Below is a small trained network, with its code and all its weights. Each question gives an input and a class and asks what happens when units are switched off, that is, made to give their printed mean instead of their output.

import numpy as np


def w(rows, s, z=0):
    codes = np.array(rows[::2]) - 128.0
    scale = np.full(codes.shape[1], s)
    scale[-1] = z or s
    return codes * scale


def f(y):
    return y / 2 * (1 + np.tanh(0.7978845608 * (y + 0.044715 * y**3)))


def log_softmax(a):
    a = a - a.max(-1, keepdims=True)
    return a - np.log(np.exp(a).sum(-1, keepdims=True))


def net(x, mask):
    res = np.array(x, float).reshape(1, 5) / 4 @ E
    y = f(res @ A[0][:, :-1].T + A[0][:, -1])
    res = res + np.where(mask, y, B[0][:, -1]) @ B[0][:, :-1]
    return log_softmax(res[-1] @ U[:, :-1].T + U[:, -1])


A, B = {}, {}
E = w([
[128,128,125,124,131],'x0',
[191,254,177,141,207],'x1',
[129,131,128,130,122],'x2',
[2,187,80,144,140],'x3',
[88,139,233,39,66],'x4',
],0.013)
A[0] = w([
[94,72,197,64,86,160],'N0',
[5,131,131,104,148,156],'N1',
[91,166,132,203,151,95],'N2',
[109,182,150,151,140,34],'N3',
[85,160,79,160,180,166],'N4',
[117,96,91,196,98,109],'N5',
[133,65,64,166,114,175],'N6',
[241,83,116,151,135,193],'N7',
[183,195,144,168,198,141],'N8',
[170,158,116,131,187,114],'N9',
[118,194,226,96,134,2],'N10',
[143,204,199,93,100,85],'N11',
[153,145,119,163,137,34],'N12',
],0.015,0.0072)
B[0] = w([
[108,135,159,95,27,249],'N0',
[88,155,109,247,87,242],'N1',
[109,156,80,57,142,180],'N2',
[99,146,102,81,182,157],'N3',
[77,166,76,79,167,216],'N4',
[85,86,96,155,172,184],'N5',
[177,30,155,110,208,222],'N6',
[185,96,148,184,63,254],'N7',
[165,128,49,157,87,241],'N8',
[185,184,76,158,72,191],'N9',
[124,61,119,191,192,202],'N10',
[141,51,157,145,215,209],'N11',
[144,174,115,189,67,144],'N12',
],0.013,0.017)
U = w([
[166,69,180,95,167,254],'0',
[78,182,118,206,54,89],'1',
[2,117,121,134,220,189],'2',
[72,231,72,35,139,33],'3',
[95,117,225,34,65,60],'4',
],0.013,0.0058)

Each question gives the input, the list of numbers given to net, and the class t.
The units are the neurons (one row each of A and B). Each row of codes is followed by its name. A weight is (code - 128) times the scale printed after its matrix; where a second scale follows, it is the last column's (A, B and U).
mask holds one flag per neuron, in row order. A switched-off neuron (its flag False) gives its mean, the last column of its row in B, instead of its output. The means were averaged over made-up inputs and are rounded, as every weight is.
A unit's drop is (log p(t) with every unit on - log p(t) with that unit switched off) / (log p(t) with every unit on - log p(t) with every unit switched off).
The circuit of an input: a set's keep is (log p(t) with only the set's units on - log p(t) with every unit switched off) / (log p(t) with every unit on - log p(t) with every unit switched off). Starting from the 12 units with the biggest drops (on a tie, the unit counted first), units are removed one at a time, each time the one whose removal leaves the highest keep (on an exact tie, the one counted first), for as long as the keep stays at least 0.8.
units of the circuit, in order: the units of the circuit, biggest drop first
k most important neurons: the k neurons with the biggest drops, biggest first
drop of u: that unit's drop, to one decimal
input [-1,1,1,4,5], class 2: units of the circuit, in order -> (N7)
input [-4,3,-8,1,6], class 2: 3 most important neurons -> (N7, N6, N10)
input [-4,6,0,0,2], class 0: 3 most important neurons -> (N1, N4, N11)
input [8,0,8,-5,-7], class 0: 2 most important neurons -> (N6, N1)
input [-3,7,7,1,-3], class 3: 2 most important neurons -> (N1, N2)
input [5,0,-6,-5,-7], class 0: 2 most important neurons -> (N6, N1)
input [-1,-2,0,0,-7], class 0: 3 most important neurons -> (N6, N1, N7)
input [-1,-3,2,0,-8], class 0: 2 most important neurons -> (N6, N1)
input [-2,1,2,8,8], class 2: 3 most important neurons -> (N11, N10, N7)
input [2,7,-3,0,3], class 0: 2 most important neurons -> (N1, N4)
input [-8,1,3,-8,-5], class 1: 2 most important neurons -> (N11, N7)
input [3,-3,-2,-4,-8], class 0: drop of N6 -> 0.3
input [-8,-7,-7,-3,2], class 4: drop of N0 -> 0.5
input [8,-8,8,-7,4], class 4: units of the circuit, in order -> (N0)
input [-8,-4,8,-8,2], class 4: drop of N0 -> 0.2
